Each row has a hidden value. The values are split into ranges, and the tier after each row names the range that its value falls in. Each part has its own value, ranges and names.
[ -10  334  -44    6   77 -102  -57  178 -147   57   57  120 -163  132
   42  188 -194   82  123   72  -16   68  130  152   70  185  -46 -146
   61  234 -122   31 -311   11 -147  124  -54  -26   15  115  187   15
  175  -16  106] : ql
[  89  -88   13   -3  -30  231  129    9  100 -107 -113  -68  169 -149
   51  131   64   12  146  -29  195 -144  -95   87  -52  -21 -105  158
   87   19  186   66   65  -45   35  179  -20 -159  -54 -112    4  154
   13  -54   16] : jg
[ 142   22  141  -51 -101  312  214  197   58 -282   21   58  159 -127
   52  266   59   71  220 -103  340 -205 -104  214  -20   13 -148  188
  165   55  477   26   36   52   37  442  -78 -167  -83  -34  133  190
  128  -93   82] : ql
[  60  322 -148   86   16 -106  -60   84 -139   20   63   64 -144   70
  100  224  -40  118   44   84 -157  108  245  118   25  238    9 -180
   22  179 -279   48 -310  -68  -61 -173  -84  -30  -48   96  119  -51
   21   49  153] : Gh
[-259  -53 -109   28  144   37 -110 -166 -252  501  -88  -62 -263   89
    7 -172 -236   55 -434   17    2  172  -14  -47   54  -14  254  -10
  -72   23 -114   91  177 -125 -111 -321   76  223  -15   80 -148 -165
 -144    4   28] : tc
[-158   48  147  -46   -7  139  227  -70 -160  428 -299  102  -63   94
  140 -331  -52   24 -140 -140  391   30   74 -298  188  -38 -136  139
   68  -58  -78   14   40   67  124  277  144  102  175  -61  -92    1
 -151 -183  212] : Pj
[ 130  -21 -121  122  299  241  -10  108   75  179 -297 -304  295 -294
 -230  -51   41  -34  185 -128  -82  -59  133 -115  -36  208  119   22
   78 -120 -158  216   -7   15  244   56   83   47  104   52  -98  263
  -29  -77  114] : tc
[ 145   29 -135   61  218  258  -11  229  -13   98 -168 -239  189  -53
 -201  109   -4  -69  309  -16   -2   -4   86   21  -23   46   92   44
  156   20  -34  137 -153   41  111  200  -83  -78  -28 -119 -111  210
  115  -68   45] : Pj
[-141  179 -132  121   48 -162  -10   49  -63   34  -25  -41  203  -96
 -152  110  -43  -47  -90   47 -173   10  272  115 -141  303 -197  -10
  -80   51  -21  245  -36  -59  134 -130  -67 -299  -98   33   68  131
   58   98   35] : dj
[-113   84 -169   82   43   29   12  257 -127 -105   75  -23   37 -108
 -243  204   23   38  -79  -59  -93   43  121  264  -82  200  116   20
  112  151   62  172   30   86   85  -72 -134 -136 -110  157    4   63
  112   77  127] : lj
[ 292   66   80 -125   28  207   36   -8   18    5   40 -164   44   38
  110  226  101  -53  152  174 -117  -24   17   45  -76 -114  -63  -76
  140  -23 -150  -65 -190  -84 -218  -13 -203   81  -98 -195   -5  -93
 -106   66 -121] : bc
[ 265  208  -61   89   71  130  158  253  -88 -169  -98  -97  198 -126
  -48  186  241   42  320  -69   17 -139  205  161  -36  282  -76  107
  197   53   90  167 -218   36  181  241  -35 -164 -107   -9  148  270
  -20   20  205] : bc
[ -46  167   40  148 -158   82  143 -136 -215   45   31  101  -86   80
  323 -106  -39  105 -314  -67  226   42  163 -164   14  -29 -120    9
    5  -52 -160  -20   82   19  169 -190  -13   10  -29  -86 -162 -264
 -242 -118   45] : tc
[ 182  135   65   18  145   97   76  159  -48 -139   17 -204  366 -155
  -87  113   33  -73  134   40  -24 -187   73   73 -167  109 -126  103
  152  -66  156  157   80   66   11  113  -32  -79  -44  -58    7   85
  -81   16  -88] : lj
[ 134 -168  248 -268  -68  131  123 -270   18   25   67  -69  -90   39
  238   76   71  -65 -176  220  -18 -129 -269  130 -128 -289 -132   98
  100  -19   44 -134  197 -169 -437  -62 -130  143 -130 -214   -4 -242
 -290  112 -266] : jg
[ 280    5  382 -277 -137   51   54 -357  -60  -64  431  -69  -46  198
  345  298  -42 -121 -386  423 -328 -107  -88  221 -318 -307 -252  -13
  -26 -130  157 -211  275 -306 -546 -339 -393  146 -343 -346  -43 -546
 -410  186 -507] : jg
[-129  186    1   71  -69  -84   92 -107 -161  107  -80   95  -17    2
  250 -102  -63  107 -171  -14  232   -6   87 -115   58  102 -156   27
   -5   48  -96   79    6  -10    5  -97  155  -32   72   43   49  -68
 -147  -42  119] : Gh
[  37  331  100  -36   24   60  -26   76 -185  169  103  139 -182  156
  253  106 -275  167  -35   31  175   80   80  -69  152   45   36 -150
   45   81  -47  -75 -144   10 -204   40   32  239  120  127   80 -191
   -1 -126  124] : Gh
[-129  219  -12  -15  170 -152 -149   -6  -57  319  -12   91 -195  140
  -40   41 -375   -6  -79  114 -193  130  143   39   21  139  -66 -204
  -95  128 -299   14 -148  -84 -151    0  -79   50   76   85   30  -68
  143  -48  -30] : tc
[ -14  -12 -238  202   24   70   80   66  120 -114 -266  -57  139 -250
 -112   45  151   24  184 -133   15  -52  133   66  -50  227  -99   47
   46   90 -248  190 -127   10  343   55   -6 -320  -13   -3  -25  301
  101  -33  157] : tc
[-320  150  -58    4  246 -283 -115  108  -48  179  -99   50  -76  -67
 -220 -133 -326  -45  -98   12 -105   44   -3   54   -6  185  -70 -144
   37  212 -385  127  -21  144 -141   59   92   10  232  268   68   24
  188   -8  -41] : Hl
[-206 -109 -163   66    1  -80  132  -30  128   55 -326   10   86 -236
 -195  -60  174  -45    5  -98  -61  -27   98   95  -48  238 -184   97
    5  123 -237  201  -31  -29  232   63   10 -320   14   44   51  301
   64   58  174] : Pj
[ 112  302  -57  169  -31  -12   90   -7 -293   -6  -38   75 -159  173
  373  -51  -40  135   46    1  258  -13  121  -52   88   49  -80   23
  116  127 -191    2 -195   17   39   15   90  -27  -32 -100    0 -110
 -163 -117   97] : Hl
[-113  -12 -139   86  113  111  118  243  -22  -43 -243 -108  244 -256
 -253   -7  116   -1  170 -171  197 -103   13  101   -7  212  -18  174
  165   97  134  272  -13  141  213  261  106 -223   32  106   78  373
  137   -4  197] : ql
[ 250   43  -23  -27   95  227   89  104  -70  -30  -89 -249  191  -39
    6  107  183  -62  233   76   43  -93   14   27  -73  -50  -28   91
  220  -27  -19   83 -127   16  -50   92  -68  -32  -99 -202  -48   79
 -115   50  -44] : dj
[ -24  289  145   12  -73   45  164  -18 -195  209  -46   88   63  124
  214  -99  -55   31 -128  -17  217   36  257 -244   70   46 -246    0
   29  -87  -83   17  -73   50   95   68    7   20   71  -86  -42 -123
 -160 -102  115] : dj
[  38 -211 -165    3  -71  307  188   28  229    3 -370  -85   98 -325
  -87   81  390   67  213 -176  112  -15    8   -5   68  100   38   85
  131   39 -195  104 -144  -25  223   86    2 -125   47   23   10  325
   18   17  329] : Gh
[ -19   85    5  123 -211  175  252 -245 -185  243 -236   26   76   85
  405 -197  144   84 -155  -67  428   18  203 -341  101  -41 -215  184
  -26 -137  -19   63   -7  -96  270  -82  116 -116  -38 -277 -145  -42
 -331 -119  205] : lj
[  98  -72   95 -143  100  214   32   17  -38   -2   39 -238   90 -128
    0   40   71  -50  -76   73    3  -61 -184    5  -87 -178   93  -17
  226  -43 -100   -2  107   81 -283 -112  -36  243   28   -2  -60 -161
 -173   89 -165] : bc
[ 112   75   16  170 -343  506  375  -55 -446   60  -61   16   52  272
  507  -70  209  147 -130 -134  803  -21  127 -219  119 -254  -72  423
  131 -157  539   30   97  -19  353   90   11 -172 -300 -484 -285 -102
 -355 -191  211] : Gh
[ 235  126  438 -304  137  -46  -83 -197    5   35  364 -127   53  124
  180  172 -318 -178 -217  404 -350 -130 -141   89 -269 -247 -238 -162
   25 -110  -45 -187  215 -125 -651 -133 -242  311  -40 -156    0 -488
 -235   82 -579] : Pj
[ 317  -28  213 -163 -134  327  186  -71  -72  -93  180  -93   20   41
  192  284  215   -5  -97  121  -36  -99  -13  182 -134 -151  -60  107
  128 -108  279  -90   92 -155 -179  -39 -278   85 -290 -228   -6 -181
 -272   99 -100] : bc
[ -76   64 -124  -35  -84  -95  132  -25   15  151 -221  129 -158   -3
  -45  102  228   29   42   14 -146   78  222  162   43  257 -169   -2
    1  175 -266   90 -299 -144   73   51 -115 -223  -89    7  166  206
   30  128  278] : dj
[-111  137  -13   19  -26  -91   38  -21    1   78  -67  217 -249  -15
   92   42 -112  121  -79  -51  -10   53   81   88   81  184  -80 -112
  -14  185 -279  -19 -117  -36  -21   39   -9    1   90  181  122  -15
   67  -57  169] : Hl
[ -23 -275   62 -105 -150  184  111 -248  132 -164   22 -123   80 -290
  157   85  186   27 -274   38   79 -119 -285   81 -146 -178  -26   71
   72  -37    9   -1  305  -82 -215 -322   -8   51  -54   -1  -19 -146
 -236  136 -144] : dj
[-144  -16 -129  113  266   48  -26  167    8  101 -230 -138  207 -242
 -297  -69 -148  -29   76 -128   59  -88    2   68  -46  226   26  102
   48   50   60  266  115   75  157  188  131 -125   90  144   -9  304
  156  -67   60] : tc
[-208  140  -12  -20   73 -138 -170 -136  192  361   -8   53   62  -92
 -120  159 -317  -20 -219  103 -390  188  293  -79  -50  260 -129 -306
 -289  -21 -306   69  -51 -200  -33 -287 -135   -3  132  172   42  -46
  140    6   45] : lj
[-136  103  224   46 -184   62  260 -212 -159  140  -97  181   86   97
  376 -198 -151   52 -247  -65  517 -124   44 -187   40  -46 -389  253
  -73  -92  321   30  245  -51  137  196  134 -156    0 -190  -39  -62
 -193 -198   36] : Pj
[ -39  312  -58   81  172  -52 -184   38 -257  189  113  -52  -50   80
  170   56 -376  125 -108   98   85   68   44  -58   51   93  137 -145
   -8   78  -31   80  -35  -18 -238 -222  147  199   87  153   41 -178
  -30  -57  -11] : Gh
[  51  203  176   40   -6  313  258   59 -497  273  -93  -19   53  233
  344 -273  -65  103 -116 -117  698  -75   35 -287  173 -148    0  325
  200 -139  424   54  162  125   88  271  223  168    2 -196 -159 -117
 -334 -225  156] : lj
[ -72  343  170  -64  179 -274  -81 -116 -206  416   61   71  -93  235
   83  -66 -381  -65 -239  207 -246   66  246  -49  -35  161 -219 -140
 -126    5 -180   21  -30 -131 -223  -53  -39  123   44    6   66 -206
 -109  -13 -105] : Pj
[ -79  106   94  106 -141  141  205 -124 -187   72 -101  113   46   -7
  383 -153  -80  163 -177 -134  552  -92   -3 -190  108   -4 -136  198
   13  -42  237   51  185    4  127   65  229  -20   59  -37  -22  -54
 -205 -191  161] : jg
[  43  239   88  -18  -61 -108   20 -167 -113  176   55  240 -348  180
  317  112 -171  142 -155   91  -81   58  146  101   68  148 -115 -115
  -97  128 -153  -99 -131 -221 -158  -58  -65   85  -46   46  153 -170
  -95  -44  102] : Hl
[ 204 -184 -134   72  -26  297  237  -35    3  -52 -291 -162   20 -197
    9   -6  466   35  108 -126   40 -101   32   93  -37   55   53  211
  192  -15 -135  103  -32  -66  248   24  -41  -97 -162 -143  -80  200
 -235   51  185] : tc
[ -64  152 -206  166 -111  -91   11    3   -4 -180    8   97  -36 -164
  111  212   54  171  -42  -36  -15   19  134  160  -20  274  -37  -75
  -24  186 -153  119 -114  -67   82 -246    9 -194  -44  172  141   53
   35   50  196] : Gh
[ 216  -28   40  -24   80  201  251   95   18  -13 -266 -126  139 -204
  -65  -43  348  -17  193 -123    8 -147   80   20  -10  135  -54  153
  242  -30 -134   87  -58   56  161  247    4    9   18  -28   28  202
 -182    2  191] : Pj
[ 106    6  -25   19   98  229   54  131   34   -3 -108 -183  278  -39
  -94  116  -28 -104  246   37  110  -83   19   16  -87  -51 -114  114
  113  -18  115  110  -38   22   70  234 -100 -197  -63 -229 -110  163
   91  -69  -77] : jg
[-244   14   16  -65  109  -93   58 -129 -164  481 -254   78 -253   71
   11 -276 -100   17 -255  -28   42   92   36  -81  122   83   -8   23
    5   82 -271   57   17  -46  -77   24  126  147  121   96   12  -21
 -124  -14  147] : Hl
[ 202  -37  289 -200   88  252  111   24  184  -39  -47  -38  104 -159
   81   91  -79   -3  163   -1  124 -194 -211   14  -11  -95 -106   20
  155  -35   65  -98   93   27 -232  344   -4  196  160   24   75    5
  -16 -115  -82] : Pj
[-238 -211 -199  111  -14   96   87   13   77  -20 -238   21   -2 -276
 -150    6   57   76  -75 -191  157  -46  -92  189   -7  165   47  167
   12  150   84  193  155  -27  197   46   78 -234  -26  142   25  277
  121  -12  191] : Hl
[ 129 -122   72  -63   15  487  117  149  190  -15 -108 -114  227 -285
  -89  212   68   65  161 -170  202  -78  -64    1   31   13   92   60
  111  -93  265   44   65   19   91  229  -46   69   62   74    6  193
   97 -106  165] : bc

New part:
[   2  -26   64  -13   38   67  -56 -246  178  -18   73  106 -144   22
   63  -13 -106   35  -32   30   71  191   53  -65  -91   39  -32  222
   51  -53  -80   -8 -142  -13 -106   84  -66   17   15 -112  -54  -83
  -83  102 -163] : Y
[ -83  -74    8  -24 -103  -73   63    7  -63  -57   48  -20   22  -46
  -61  -45   -8   12  -60  101  -65  -38   -9    2  -14  -88  126  -90
  -79   74    2  123   67   38   -3   36   29  -57   77   37  -32   60
 -118   39  135] : S
[  12   42   77  -99   57 -265  121  -19  151  -12    2 -104   90   96
   57 -209   80   26   33  183  111   66   74   12 -237 -107  147   61
 -222  -45 -378 -418 -100   -4   27  127    8  -64  -64 -216 -264  -88
 -232  -23 -135] : Z
[ -83 -105   26  -58  -46  -83  -20   -8  -64  -46   -4  -62   57    4
    2  -16   37   34  -47  121  -27   -9  -70   49  -27  -54   64   46
  -92   46  -57  -43   43   26   25   51  -24   -2   10  -18  -68  -14
  -68    7   57] : V
[  77   10   87   30   20   23   -4  122    9  -17  -45  -35  -19   -2
  -34   47  -12  -24   75   15   51  -27   44  107   11   47 -102  -65
   29  -86   82 -149    9   31   52   -8    9  -17  -31  -24  181  -11
  116 -108   27] : X
[  51  -36   89   -3  -33  -60  -50 -157   51   11  163   22  -43  128
  141   54  -22   27   52   41   59  170   33   18  -88  -92   -1  172
  -19   -6  -79 -142   18  -41 -102   23   80  -41   62  -57   42  -86
  -53   19  -57] : V
[ -35   74  104  -90    3   47   56  146  -45  -83   21   17   18 -107
  -48  -64  -41  -26   50   36   76  -15   30   98  -22  -13  -35  -62
   33   18   60  -79   63    4   69   -5   41  -94  -21 -142  118  -46
   55  -59  -10] : P
[ 155  -86  -34  105  -82 -129  185  250   83   25  -97 -151   93   17
    7   32  140   34  142   38   23   54  -95   71 -134  152 -136 -186
   21 -203  -28 -413  -64 -108  129   54  222  -50 -111    6  -34   63
  112 -155  122] : J
[ -59 -112  -19  -20  -80    4  -10   37 -105  -54  -72  -14   -4  -25
  -45   21    0   34  -45  126  -80  -79  -51   34   30   26   53  -34
  -24   42   71  141    5   67   56   77  -38   26   77   57   16   38
    8  -33   95] : S
[ 126  -48   28  111   31  118  -53   -2   90   14  -26   18  -61  -31
  -48  114  -36    2   -4   -2   22   70    7  -27  -10  122 -147   24
   89 -138   34  -22 -172   28   13  -16   -3   73  -54    9  100   -1
   35   16   16] : A
[ -65   40   68   -1  -17    7  -40 -103   21  -13  137   21    4  -66
   83   -2  -53   -6  -33  -16   35   81   65   52  -37 -117   -3   71
   23   55  -61   10  118    3  -62   40   76  -86   25 -140   59 -104
  -87  140  -21] : Z
[  70   42   41    7  -74  -12   -5 -158   58   50  158   72  -90  123
  121   30   -3   26  129   42   21  162   55   -5  -55  -86   11  113
   52  -36  -84  -51  -71  -18  -53   27  127    9  133  -37   70  -36
  -61   62  -42] : N
[ -33    0  -41   45   52  -89   -2  -21    3  -37  -83  -65   14  -29
   -4   -3  -25   -9  -75    7  -82  -88   16   35   30 -102   20   27
  -89   36  -15   14  117  131   67   40  -28   41   75   13   66  -20
  -15   31   88] : Z
[  85  -59   53   34  -12   21  -30 -204  126   -8   78   98 -143  102
   82   30 -103   43  -17   83   40  148   95  -82 -111   27   27  159
    8  -39  -50   35 -145    4 -117  105  -10   -5   95  -30  -10  -55
  -80   15 -121] : V
[  -4   65   64  -51   16    3   40  -37   31  -62   58   83  -61    6
   62  -44  -97   13   21   16   50   68   70   23  -56  -76   -2   99
    9   50   -8  -28   47   18  -10   50   64  -58   90 -112   95  -83
   -4    4  -97] : J
[ -64  -83  -29  -42 -137  -38   68   43 -136  -55   25   12   35  -32
  -49   -8   16   31  -34  133  -80  -47  -34  -10   -9  -65  125  -84
  -51   88    1  198   14   49   45   62   45  -13  126   48  -14   63
  -85   15  132] : P
[ -47  -31   24  -14  -91  -97  115   59    8  -39   20  -26   14  -21
  -15  -74    0   23   10   70  -20   -3    3   49  -50  -49   63 -100
  -41   21  -10  -53   72  -12    7   62  113  -93   33  -11  -22   36
  -63    8   68] : K
[ 114   53  123   56  -11   41   18  109   58    8   69  -20  -29   -4
   23   12  -27  -12  116   16   73   66   47   94  -50   41 -107  -57
   82  -99   76 -244   -7  -56    1  -47  183  -99  -55  -70  154  -37
   56  -61   -3] : Y
[ -42 -120   -1  -40 -119 -107   29  -41  -71  -28   51  -29   24   56
    6   29   51   26    8  105  -36   20  -36   15  -29  -74   91  -12
  -81   35  -45   44   37   17   -3   65  -15   -5   95   47  -26   42
  -52  -20  113] : S
[ -19    2   42   43   10 -120   57 -120  133  -43  102  -16  -39   -6
   85  -59  -94    4  -55  -24    7   92   63    3  -97 -114   31   66
  -59   32  -26 -114  161  -19  -92   46  109 -133   46  -65   -4  -61
  -84   57    0] : Y
[ -29  -14   54  -24  -16  -12   44 -237  248   28  -18  130 -208   94
  -81  -77  -57   26   30   36   51  110  138  -55  -10   14   40   38
   -1 -125 -164   72 -244   61 -108  135 -193   98   43   10  -71   84
 -159  147 -132] : Y
[ -20  -24  -52   21 -113    6   53  -21  -58   -8   11   47  -42   -9
  -42    9   -5   25    5   78 -105  -28    2  -26   33  -55   77  -65
   11   30   12  218  -42   79   41   45   62   48  157   82   49   79
  -72   73  117] : P
[ -57  -33  118  -58   51   -7  -59  -81   65  -59   33   25  -31    3
   46  -20  -77   21  -50   29   86   82   27   59  -51  -32  -36  159
  -28   21  -44 -117   46    0  -66   53  -51  -46  -45 -126   13 -108
  -31   34 -122] : Z
[  15  -67   22   -2   29    9  -30 -224  168   15  -13   83 -125   77
  -85  -12  -33   34  -49   83   12  106   43 -119  -28    7   38  133
  -48  -98 -187   81 -296   89  -58   58 -188  165   23   26 -108   50
 -191  141  -76] : Z
[ -14   57   -5   18   92   17   33  -38  114  -74  -46   22  -60  -83
   77  -48 -115   14  -37  -53    8   57    4   25  -54    9  -97  136
   49    5   54 -112   97   16   39   58   72  -43   23 -128   61 -111
   76   14  -73] : P
[  31  -75   -8   23    3  -94  -13   11  -73  -44    9  -68   72   19
  -15   39    9    8  -83  104  -61  -41  -24  -27  -37 -104   77   38
 -140   59  -57   14   20   91   45   -7   11   25   65   34    8  -13
  -89  -22  113] : A
[-135  -78   16   -4 -146  -49   74   13    3  -11    6   -9  -11  -64
  -74  -37   19   18   -8   29  -44  -22   -1   82   43  -31   40 -165
    8    4    7   95   80    3  -27   84   21  -53   11   44  -10  100
  -75  111  118] : S
[ 49  22 142 -93  -2  47  24  29 -12 -72 135  56 -28 -17 -67 -10 -49 -37
  58  71 116  84  57  -6 -68 -27   7   1  -7 -18  12 -44 -67  -7 -13 -56
 -39 -62   9 -95  94 -19 -12 -87 -10] : N
[  78   21   76  159  -72  -15  164  171  158  -10   29  -49  -33 -121
   -5  -36  -76  -19   45  -62   47   27  111  102  -90  102 -108 -273
  104 -112  149 -193  128 -105  -50   57  267 -254  -89  -50  114   21
   58  -39   68] : Y
[ -29   32    2   29   91  -20   59  -44  148  -88  -76   10  -86  -79
   21 -102 -141   14  -84  -10  -17    8   36    3  -57   16  -27   79
   -5    9   63  -75   79   39   10   75   32  -63   22  -80    6  -65
   14    6  -58] : N
[ -96  111   40  -36  140  -46   61  -43  126 -122  -30    2  -49 -128
   23 -166 -161  -18 -100  -39   10  -10   59   36  -50  -90    2  104
  -46   76   37 -105  193   57   19   37   18 -108   19 -165   26 -114
  -12   32  -71] : N
[ -11   31   29   43   25   68   40 -218  223  -50   76  132 -171  -69
   87  -78 -194   31  -82  -15   37  162  121  -81 -127   37   -7  136
   85   -2    0   71  -32  -25 -125  138   62 -105   61 -139  -39  -96
  -88  122 -158] : N
[-92 -46  -4 -52 -43 -39  71  19 -22 -69 -37  24 -13 -44 -89 -29 -19  11
 -32  22 -35 -27 -26  21  36 -59  25 -40 -40  35   2  95  42  64  41  38
 -51  26  58  29  29  63 -25  41  76] : J
[ 134   -8  127   33   68  111  -23   66   62  -57   -6   52  -70  -25
  -59   44 -114  -16  -16   56  103   31  104   -7  -68  108  -82    8
   31  -75   70  -47 -133   29  -17    5  -37  -39  -48  -71  134  -54
   42 -106  -83] : A
[ -38  -97   47    6  -38 -130   43   -2   26  -52   26  -64   39   -2
   31   -9  -15   14  -57   43   19   23   14   53  -79  -50   31  -14
  -92   24  -32 -105  132  -14  -44   82   26 -107   -9  -35  -27  -27
  -41  -20   43] : X
[ 103  -18   41   37  -16  103  -58 -199  102   11  116  134 -166   97
   94   76  -96   48   50   28   19  202   16  -75  -52   27  -63  219
  106  -56   17   20 -160  -16  -81    6   75   54  105   -5   79  -49
  -14   53  -98] : K
[ -44  -19  115   -3   55  -11   24   99   64  -77  -11  -38   35 -112
  -93  -71  -71   -4  -97   24   50   -9    8   56  -36  -10  -36  -35
  -52    1    1 -135   47    9  -11  -24   24  -90 -137  -83    3  -29
  -78   38   -5] : A
[-80  21   3 -77 -15 -47  81 132 -90 -87 -52 -33  71 -93 -33 -74   4   3
 -14  70 -17 -77 -25  72 -18 -61  37 -54 -50  71   0 -15 101  52 121  50
  35 -44  40 -84  29 -22   9 -35  57] : J
[-110  -67   -3  -31 -201  -23   41   53 -155  -16   68  -17   62  -70
   13   -7   50   28    5  127  -61  -46   -6   80   -7  -54  113 -149
   11   88    8  172   97   -3   17  113  111  -97   92  -17   -4   28
  -74   53  133] : S
[  23   97  103  -23   39  156 -115 -171   60    4  140  115 -107  -21
  102   25  -96   -6   44    7   90  150   97   13  -38  -19  -69  193
  125  -18  -25   19  -69    8  -55   23   14   -9   50 -184  123 -147
  -18   95 -148] : V
[ 85  16 120  36  18  37  21 105  24 -39  45   5  -8 -42 -87 -13 -72 -19
 -20  71  49  -6  82   9 -48   0  -6 -77 -21 -31  26 -54 -65  31 -10 -46
  66 -69 -42 -36  97  -6 -69 -27  11] : A
[ -79  -60  -74   36 -111  -66   67   26  -42    1  -51  -49   12  -40
 -103  -43   51   30  -27   89 -161  -85  -74    6   67  -65   93 -126
  -44   11   -9  126   -8   83   76   10   67   66   80  133  -39  137
 -122  115  204] : N
[-141  -59   37  -83 -101    0   39   74  -80  -60  -32   13    6  -67
  -65  -44    3   28   -6   74  -23  -48  -42   99   45  -15   28  -78
    7   52   45   76   69   21   34   66   -2  -30   16   -9   21   41
   -9   34   55] : K
[-140    3   66  -68  -30 -125   62   32   -8  -51   -8  -45   44  -52
  -64 -101    1  -17  -38   44   10  -77   66  104    9 -137   90 -101
 -114   59  -80  -12  147   67    3   73  -55  -71    5  -58    2   15
 -103   58   50] : X
[ -17   37   43   13  -19   55   53  166   -4  -44  -58  -24   -1 -114
  -18  -31  -27    2   49    3    7  -34  -17  126    8   67 -104  -96
   95  -33  129 -114   80  -13   84   20  131  -78  -43  -73  123  -21
  110  -36   34] : K
[ -94 -117   34  -10 -121  -26  -19   93 -113  -14  -32  -54   68  -39
  -26   54   58   25  -13   71  -24  -62  -40  133   43   -5   -5 -105
   -8   25   17   40   92   20   21   80   10  -26  -19   17   47   26
    4   26  104] : Z
[  10   54  -70  -25  -72   14   11   34  -23   94  -47  -60   51   -7
  -11   43  214   -2  215   30  -16   43  -98   82   46   17  -99  -42
  102 -164 -154 -128 -161   31  199   12    9  183    5  -52   26   48
   51   66  114] : K
[ -86 -139   -3 -107 -101  -73   34   -4 -107  -62    0   16   33   39
  -47   45   55   33   -2   81  -10   19  -80   19    9  -63   47   19
  -76   48  -57   90    9   36   35   63 -105   58   77   43  -10   57
  -12  -15   81] : J
[-64  21  -4  14 -43 -40  44 -80  50 -17  79   2 -20 -57  19 -50 -29   6
 -15  -1 -45  55   0   8 -18 -98  29  13   6  24 -27  12  78  11 -10  15
 100 -40  60 -35   1  -2 -92 126  68] : N
[ -66  -73  -25   73  -24  -83   49   48   24  -30  -58  -79   57  -87
  -96  -55   -8   26 -139   61 -107  -77  -40    0    6  -60   59  -87
  -96   28  -46   30   34   71   28   13   71   -4  -30   58  -74   59
 -169  129  135] : A
[  75    5   66  -43    5   31  -55 -277   94  -14  142  144 -163  132
  124   47  -98   15   48   56   86  188  129  -76 -101  -42   31  238
   18  -11  -79   64 -119   22 -110   99  -86   19  166  -90   57  -98
  -32   -8 -156] : S
[-40  35  59 -37   6  29   2 111 -68 -55 -32 -31  28 -95 -73 -60 -20 -16
 -16 100  -8 -94  26  72  10 -20  33 -73 -21  24  32   9  18  73  82   7
   1 -33   2 -70  64 -17 -26 -17  47] : V
[ 146  -48   12   82   80   92   32   32  163  -24  -94   37 -116   11
 -137   38  -56   25   18    0   -7   91  -83  -86   -1  146 -161   61
   61 -185   63 -129 -268   28   63 -100   -1  149  -61   94   52   85
   41  -17   13] : J
[-128  -45    6    7 -124  -23   31   -7  -47  -21   16   -2   16  -94
   13  -35  -20   21  -64   68  -44  -53   62   75   -8  -45   84 -116
    3   74  -11  172  117   29  -28  156   52 -103   60  -48   -7   -4
  -94  108   59] : X
